Here is a tiny trained network, its code and every weight. The questions are about switching its units off for an input and a class, where a switched-off unit gives its printed mean instead of its output.

import numpy as np


def w(rows, s, z=0):
    codes = np.array(rows[::2]) - 128.0
    scale = np.full(codes.shape[1], s)
    scale[-1] = z or s
    return codes * scale


def f(y):
    return np.maximum(y, 0)


def log_softmax(a):
    a = a - a.max(-1, keepdims=True)
    return a - np.log(np.exp(a).sum(-1, keepdims=True))


def net(x, mask):
    res = np.array(x, float).reshape(1, 3) / 4 @ E
    y = f(res @ A[0][:, :-1].T + A[0][:, -1])
    res = res + np.where(mask, y, B[0][:, -1]) @ B[0][:, :-1]
    return log_softmax(res[-1] @ U[:, :-1].T + U[:, -1])


A, B = {}, {}
E = w([
[87,103,251,175,176,120,128,172,83,92],'x0',
[200,100,159,78,173,181,132,153,182,76],'x1',
[135,51,183,122,134,62,106,51,172,149],'x2',
],0.012)
A[0] = w([
[162,33,162,120,151,60,69,42,223,174,59],'n1',
[41,168,81,173,69,64,122,94,72,210,46],'n2',
[165,159,1,81,59,141,103,87,212,153,12],'n3',
[147,85,156,121,126,59,97,95,191,125,134],'n4',
[62,112,208,210,203,118,110,185,70,52,32],'n5',
[164,145,87,82,81,143,155,99,147,179,242],'n6',
[236,102,141,41,199,202,138,152,223,58,75],'n7',
[158,201,67,144,145,232,143,216,103,114,56],'n8',
],0.0079,0.011)
B[0] = w([
[142,176,63,96,114,153,179,158,77,157,226],'n1',
[143,137,99,187,99,66,96,110,159,130,184],'n2',
[253,64,152,109,182,125,129,102,107,67,200],'n3',
[91,130,112,120,121,155,142,149,106,151,206],'n4',
[210,51,132,97,143,124,129,116,123,102,206],'n5',
[115,101,187,102,146,154,100,179,143,116,251],'n6',
[110,136,106,199,89,52,86,101,178,150,238],'n7',
[146,169,88,110,103,152,172,147,83,176,197],'n8',
],0.016,0.012)
U = w([
[160,62,167,109,184,133,132,123,115,100,92],'0',
[113,151,99,230,83,69,91,115,171,140,83],'1',
[122,192,76,102,105,165,216,136,71,154,98],'2',
[53,141,248,118,159,176,100,152,151,125,254],'3',
[104,196,146,123,159,157,149,52,147,91,99],'4',
],0.017,0.019)

Each question gives the input, the list of numbers given to net, and the class t.
The units are the neurons (one row each of A and B). Each row of codes is followed by its name. A weight is (code - 128) times the scale printed after its matrix; where a second scale follows, it is the last column's (A, B and U).
mask holds one flag per neuron, in row order. A switched-off neuron (its flag False) gives its mean, the last column of its row in B, instead of its output. The means were averaged over made-up inputs and are rounded, as every weight is.
A unit's drop is (log p(t) with every unit on - log p(t) with that unit switched off) / (log p(t) with every unit on - log p(t) with every unit switched off).
The circuit of an input: a set's keep is (log p(t) with only the set's units on - log p(t) with every unit switched off) / (log p(t) with every unit on - log p(t) with every unit switched off). Starting from all 8 units, units are removed one at a time, each time the one whose removal leaves the highest keep (on an exact tie, the one counted first), for as long as the keep stays at least 0.8.
units of the circuit, in order: the units of the circuit, biggest drop first
most important unit: the unit with the biggest drop
k most important neurons: the k neurons with the biggest drops, biggest first
drop when u is switched off: that unit's drop, to one decimal
input [8,1,-2], class 0: most important unit : n5
input [3,-3,4], class 2: units of the circuit, in order : (n7 n6)
input [4,-3,5], class 2: units of the circuit, in order : (n6 n3 n7)
input [3,-2,-1], class 3: units of the circuit, in order : (n1 n2)
input [-8,1,8], class 0: 2 most important neurons : (n3 n6)
input [2,-2,-1], class 3: 3 most important neurons : (n7 n1 n3)
input [2,3,-3], class 3: 4 most important neurons : (n1 n2 n3 n5)
input [-4,-3,5], class 2: 4 most important neurons : (n1 n7 n5 n4)
input [-2,-3,2], class 3: 2 most important neurons : (n7 n6)
input [-4,-4,-4], class 0: units of the circuit, in order : (n1 n3)
input [-8,-7,-4], class 0: 3 most important neurons : (n3 n7 n6)
input [-8,3,-8], class 0: 3 most important neurons : (n3 n6 n1)
input [1,7,-6], class 1: 2 most important neurons : (n7 n1)
input [0,4,5], class 2: units of the circuit, in order : (n1)
input [-2,-3,6], class 2: 2 most important neurons : (n1 n7)
input [-7,8,-4], class 1: 2 most important neurons : (n7 n5)
input [5,7,6], class 1: drop when n7 is switched off : 1.0
input [-7,2,-2], class 0: drop when n3 is switched off : 0.4
input [-6,-5,-6], class 0: drop when n3 is switched off : 0.8
input [0,-8,-6], class 1: units of the circuit, in order : (n2)
